Here is a tiny trained network, its code and every weight. The questions are about switching its units off for an input and a target symbol, where a switched-off unit gives its printed mean instead of its output.

import numpy as np


def w(rows, s, z=0):
    codes = np.array(rows[::2]) - 128.0
    scale = np.full(codes.shape[1], s)
    scale[-1] = z or s
    return codes * scale


def f(y):
    return np.maximum(y, 0)


def softmax(a):
    e = np.exp(a - a.max(-1, keepdims=True))
    return e / e.sum(-1, keepdims=True)


def log_softmax(a):
    a = a - a.max(-1, keepdims=True)
    return a - np.log(np.exp(a).sum(-1, keepdims=True))


def net(x, mask):
    ids = ['ΠΣΨβγεηθτω'.index(c) for c in x.split()]
    T = len(ids)
    res = E[ids] + P[:T]
    q, k, v = (res @ M[0].T for M in (Q, K, V))
    z = softmax(np.where(np.tri(T) > 0, q @ k.T / 2**0.5, -1e9)) @ v
    res = res + np.where(mask[0], z, O[0][:, -1]) @ O[0][:, :-1]
    y = f(res @ A[0][:, :-1].T + A[0][:, -1])
    res = res + np.where(mask[1:13], y, B[0][:, -1]) @ B[0][:, :-1]
    return log_softmax(res[-1] @ U[:, :-1].T + U[:, -1])


Q, K, V, O, A, B = {}, {}, {}, {}, {}, {}
E = w([
[120,53,200,167,130],'Π',
[199,51,161,169,82],'Σ',
[122,123,202,186,175],'Ψ',
[119,129,204,176,183],'β',
[167,117,205,138,128],'γ',
[136,134,221,166,200],'ε',
[98,152,169,147,71],'η',
[68,111,89,204,220],'θ',
[108,152,191,16,167],'τ',
[128,82,112,56,254],'ω',
],0.012)
P = w([
[72,18,249,171,111],'0',
[95,33,232,147,111],'1',
[84,56,206,133,108],'2',
[119,82,195,135,115],'3',
[134,110,176,144,119],'4',
[151,137,164,145,117],'5',
[163,161,154,152,153],'6',
[179,186,141,157,161],'7',
[179,225,125,153,175],'8',
[204,236,117,172,180],'9',
[215,254,111,165,180],'10',
],0.0082)
Q[0] = w([
[29,140,30,35,98],'H1',
[111,159,254,183,121],'H1',
],0.012)
K[0] = w([
[104,7,200,142,133],'H1',
[123,168,38,94,154],'H1',
],0.019)
V[0] = w([
[144,135,195,2,165],'H1',
[109,191,154,105,35],'H1',
],0.01)
O[0] = w([
[132,139,119,11,139,255],'H1',
[96,201,172,110,7,86],'H1',
],0.014,0.0039)
A[0] = w([
[79,188,151,176,58,205],'N1',
[113,179,255,119,140,115],'N2',
[100,201,182,140,170,125],'N3',
[150,135,103,65,147,41],'N4',
[81,161,115,113,77,90],'N5',
[181,94,95,164,88,150],'N6',
[115,111,124,188,139,94],'N7',
[133,47,87,116,79,123],'N8',
[114,160,169,154,208,113],'N9',
[168,48,109,136,126,158],'N10',
[135,206,81,144,204,165],'N11',
[117,118,39,49,131,254],'N12',
],0.0094,0.0061)
B[0] = w([
[32,146,2,99,195,227],'N1',
[133,34,109,120,19,253],'N2',
[123,77,123,122,78,188],'N3',
[97,120,69,244,69,187],'N4',
[207,142,196,148,191,154],'N5',
[109,194,61,116,130,168],'N6',
[18,155,147,136,135,159],'N7',
[53,162,123,101,103,154],'N8',
[96,75,34,61,93,209],'N9',
[106,206,209,129,117,222],'N10',
[88,137,228,93,68,203],'N11',
[71,222,176,125,153,255],'N12',
],0.0063,0.007)
U = w([
[124,172,129,89,111,207],'Π',
[235,76,175,143,95,69],'Σ',
[130,74,2,130,61,128],'Ψ',
[69,76,158,107,139,191],'β',
[158,79,91,132,147,19],'γ',
[105,117,51,206,196,70],'ε',
[159,215,60,99,240,202],'η',
[148,94,119,156,138,1],'θ',
[235,35,96,106,156,103],'τ',
[142,227,173,200,100,114],'ω',
],0.007,0.0051)

Each question gives the input, a string of symbols that net reads in full, and the target symbol t.
The units are the heads (2 rows each of Q, K, V and O) and the neurons (one row each of A and B). Each row of codes is followed by its name. A weight is (code - 128) times the scale printed after its matrix; where a second scale follows, it is the last column's (O, A, B and U).
mask holds one flag per unit, heads first, then neurons. A switched-off unit (its flag False) gives its mean, the last column of its rows in O or B, instead of its output. The means were averaged over made-up inputs and are rounded, as every weight is.
A unit's drop is (log p(t) with every unit on - log p(t) with that unit switched off) / (log p(t) with every unit on - log p(t) with every unit switched off).
The circuit of an input: a set's keep is (log p(t) with only the set's units on - log p(t) with every unit switched off) / (log p(t) with every unit on - log p(t) with every unit switched off). Starting from the 12 units with the biggest drops (on a tie, the unit counted first), units are removed one at a time, each time the one whose removal leaves the highest keep (on an exact tie, the one counted first), for as long as the keep stays at least 0.8.
units of the circuit, in order: the units of the circuit, biggest drop first
most important unit: the unit with the biggest drop
k most important neurons: the k neurons with the biggest drops, biggest first
drop of u: that unit's drop, to one decimal
input ω Σ ω ω Σ θ Σ β τ Σ Ψ, target Π: units of the circuit, in order : (H1 N11)
input β Σ Σ Π Σ Σ Σ Σ Σ η Σ, target Ψ: 3 most important neurons : (N1 N12 N10)
input γ ω ω, target η: most important unit : N2
input Ψ ε ω Π, target η: units of the circuit, in order : (H1 N2)
input τ Σ Σ Ψ η γ Σ Ψ η η, target Ψ: units of the circuit, in order : (H1 N1 N2)
input τ Σ Σ Σ ω η, target η: 3 most important neurons : (N2 N12 N3)
input Ψ β β Σ ε Σ η Σ Σ ω Σ, target η: units of the circuit, in order : (H1 N2)
input η ε γ ω ε Ψ Σ Σ η Π, target Ψ: units of the circuit, in order : (H1 N1 N2 N12)
input ω τ ω, target η: 3 most important neurons : (N12 N2 N3)
input Σ ω θ Σ η Π Σ Σ η ε, target Ψ: 2 most important neurons : (N2 N1)
input Σ β τ Σ η Π Σ γ τ Σ ε, target Π: 2 most important neurons : (N12 N11)
input ω η η γ Σ η γ η γ, target Ψ: 3 most important neurons : (N2 N1 N12)
input Σ Π Π θ γ Σ η γ, target Ψ: 2 most important neurons : (N2 N1)
input ω γ ε Σ η β, target Ψ: 2 most important neurons : (N2 N1)
input η γ Σ Σ θ η η ε ω Σ Π, target η: 3 most important neurons : (N2 N12 N3)
input β ω Σ η ω Σ η θ γ ε, target β: most important unit : N11
input ω ε ε, target η: 2 most important neurons : (N2 N12)
input γ Σ τ Σ η β, target Ψ: 4 most important neurons : (N2 N1 N12 N10)
input θ η ω ω ε Ψ, target η: drop of H1 : 1.9
input ω γ τ, target η: drop of N11 : 0.1
input τ γ ω ω Σ, target η: drop of N2 : 0.2
input θ γ θ, target ε: drop of N2 : 0.2
input θ Ψ Ψ, target ε: most important neuron : (N2)
